Below is a small trained network, with its code and all its weights. Each question gives an input and a class and asks what happens when units are switched off, that is, made to give their printed mean instead of their output.

import numpy as np


def w(rows, s, z=0):
    codes = np.array(rows[::2]) - 128.0
    scale = np.full(codes.shape[1], s)
    scale[-1] = z or s
    return codes * scale


def f(y):
    return y / 2 * (1 + np.tanh(0.7978845608 * (y + 0.044715 * y**3)))


def log_softmax(a):
    a = a - a.max(-1, keepdims=True)
    return a - np.log(np.exp(a).sum(-1, keepdims=True))


def net(x, mask):
    res = np.array(x, float).reshape(1, 3) / 4 @ E
    y = f(res @ A[0][:, :-1].T + A[0][:, -1])
    res = res + np.where(mask, y, B[0][:, -1]) @ B[0][:, :-1]
    return log_softmax(res[-1] @ U[:, :-1].T + U[:, -1])


A, B = {}, {}
E = w([
[4,72,108,133,140,123],'x0',
[96,168,158,63,179,54],'x1',
[100,186,181,109,74,199],'x2',
],0.016)
A[0] = w([
[126,140,85,104,145,27,98],'n1',
[163,176,108,109,111,65,140],'n2',
[191,177,129,142,95,159,63],'n3',
[132,103,171,138,116,112,128],'n4',
[87,99,136,165,57,184,99],'n5',
[173,105,138,85,182,107,128],'n6',
[147,74,90,174,190,114,190],'n7',
[102,236,182,81,126,198,37],'n8',
[135,161,63,84,115,149,124],'n9',
[85,93,38,220,145,44,127],'n10',
[103,205,172,77,65,155,175],'n11',
[183,175,99,116,91,144,191],'n12',
[222,38,101,193,116,188,72],'n13',
[207,143,111,85,254,78,118],'n14',
[95,235,170,100,81,164,150],'n15',
[50,91,119,139,146,99,164],'n16',
[141,56,3,179,207,123,51],'n17',
[179,170,130,145,97,154,65],'n18',
[201,62,69,210,137,240,175],'n19',
[53,121,132,120,75,180,117],'n20',
[237,194,164,166,122,140,138],'n21',
[203,57,64,166,59,159,70],'n22',
[60,171,176,35,149,85,41],'n23',
[108,88,158,140,58,136,110],'n24',
[220,149,167,74,159,4,129],'n25',
[109,173,190,88,104,128,108],'n26',
[95,133,127,172,81,144,103],'n27',
[90,97,107,58,149,124,124],'n28',
[39,119,103,203,66,199,117],'n29',
[67,155,200,17,174,103,3],'n30',
[41,138,107,192,44,196,119],'n31',
[133,82,73,189,202,113,115],'n32',
[45,94,99,111,185,125,39],'n33',
[22,86,95,115,129,85,35],'n34',
[108,231,205,79,138,201,18],'n35',
[60,181,234,66,180,56,155],'n36',
[234,170,213,182,104,135,79],'n37',
],0.0094,0.013)
B[0] = w([
[137,151,94,84,170,132,166],'n1',
[188,160,58,59,220,159,165],'n2',
[49,44,187,154,100,191,160],'n3',
[125,123,130,113,121,109,128],'n4',
[136,77,110,58,186,228,182],'n5',
[172,161,80,79,154,185,158],'n6',
[141,164,116,146,114,55,202],'n7',
[167,184,82,202,82,5,173],'n8',
[123,131,135,126,124,106,131],'n9',
[112,120,146,190,91,73,201],'n10',
[71,79,146,149,123,148,210],'n11',
[143,172,96,158,138,100,198],'n12',
[131,230,68,205,85,46,196],'n13',
[211,175,99,78,226,203,197],'n14',
[93,97,167,175,115,108,206],'n15',
[83,71,154,137,91,101,197],'n16',
[20,28,240,169,57,199,183],'n17',
[102,87,195,166,94,198,152],'n18',
[76,90,133,219,28,94,249],'n19',
[158,123,112,54,161,228,183],'n20',
[83,125,140,195,44,73,213],'n21',
[186,200,91,175,127,22,187],'n22',
[49,84,196,222,22,118,169],'n23',
[151,97,136,47,174,182,152],'n24',
[221,158,39,37,215,187,213],'n25',
[82,128,120,177,95,95,162],'n26',
[126,118,124,83,174,201,151],'n27',
[144,113,134,161,93,99,157],'n28',
[134,84,138,38,208,245,213],'n29',
[4,24,222,190,39,233,162],'n30',
[130,114,131,64,189,232,212],'n31',
[98,123,150,180,95,110,177],'n32',
[187,229,79,211,97,1,160],'n33',
[165,190,59,214,85,50,172],'n34',
[188,213,64,208,137,25,171],'n35',
[174,162,95,172,79,68,224],'n36',
[78,65,200,160,72,121,191],'n37',
],0.0073,0.017)
U = w([
[147,206,106,153,123,74,178],'0',
[92,42,213,148,112,145,2],'1',
[154,137,118,1,187,185,206],'2',
],0.017,0.00084)

Each question gives the input, the list of numbers given to net, and the class t.
The units are the neurons (one row each of A and B). Each row of codes is followed by its name. A weight is (code - 128) times the scale printed after its matrix; where a second scale follows, it is the last column's (A, B and U).
mask holds one flag per neuron, in row order. A switched-off neuron (its flag False) gives its mean, the last column of its row in B, instead of its output. The means were averaged over made-up inputs and are rounded, as every weight is.
A unit's drop is (log p(t) with every unit on - log p(t) with that unit switched off) / (log p(t) with every unit on - log p(t) with every unit switched off).
The circuit of an input: a set's keep is (log p(t) with only the set's units on - log p(t) with every unit switched off) / (log p(t) with every unit on - log p(t) with every unit switched off). Starting from the 12 units with the biggest drops (on a tie, the unit counted first), units are removed one at a time, each time the one whose removal leaves the highest keep (on an exact tie, the one counted first), for as long as the keep stays at least 0.8.
circuit, biggest first: the units of the circuit, biggest drop first
k most important neurons: the k neurons with the biggest drops, biggest first
drop of u: that unit's drop, to one decimal
input [-5,1,-8], class 2: circuit, biggest first -> [n25, n14]
input [8,2,-4], class 0: circuit, biggest first -> [n33]
input [3,3,0], class 0: 2 most important neurons -> [n17, n29]
input [1,5,6], class 1: 4 most important neurons -> [n30, n23, n11, n13]
input [-2,0,3], class 1: 3 most important neurons -> [n13, n22, n25]
input [0,-8,0], class 0: 4 most important neurons -> [n13, n22, n30, n11]
input [8,-6,1], class 2: 2 most important neurons -> [n29, n31]
input [1,7,2], class 1: 3 most important neurons -> [n30, n23, n13]
input [-6,-3,2], class 1: 2 most important neurons -> [n37, n3]
input [8,6,-8], class 0: 2 most important neurons -> [n33, n34]
input [7,1,-2], class 0: drop of n33 -> 1.3
input [-6,-7,6], class 1: drop of n29 -> 0.0
input [1,-8,7], class 2: drop of n17 -> 0.1
input [-3,5,0], class 2: most important neuron -> [n25]
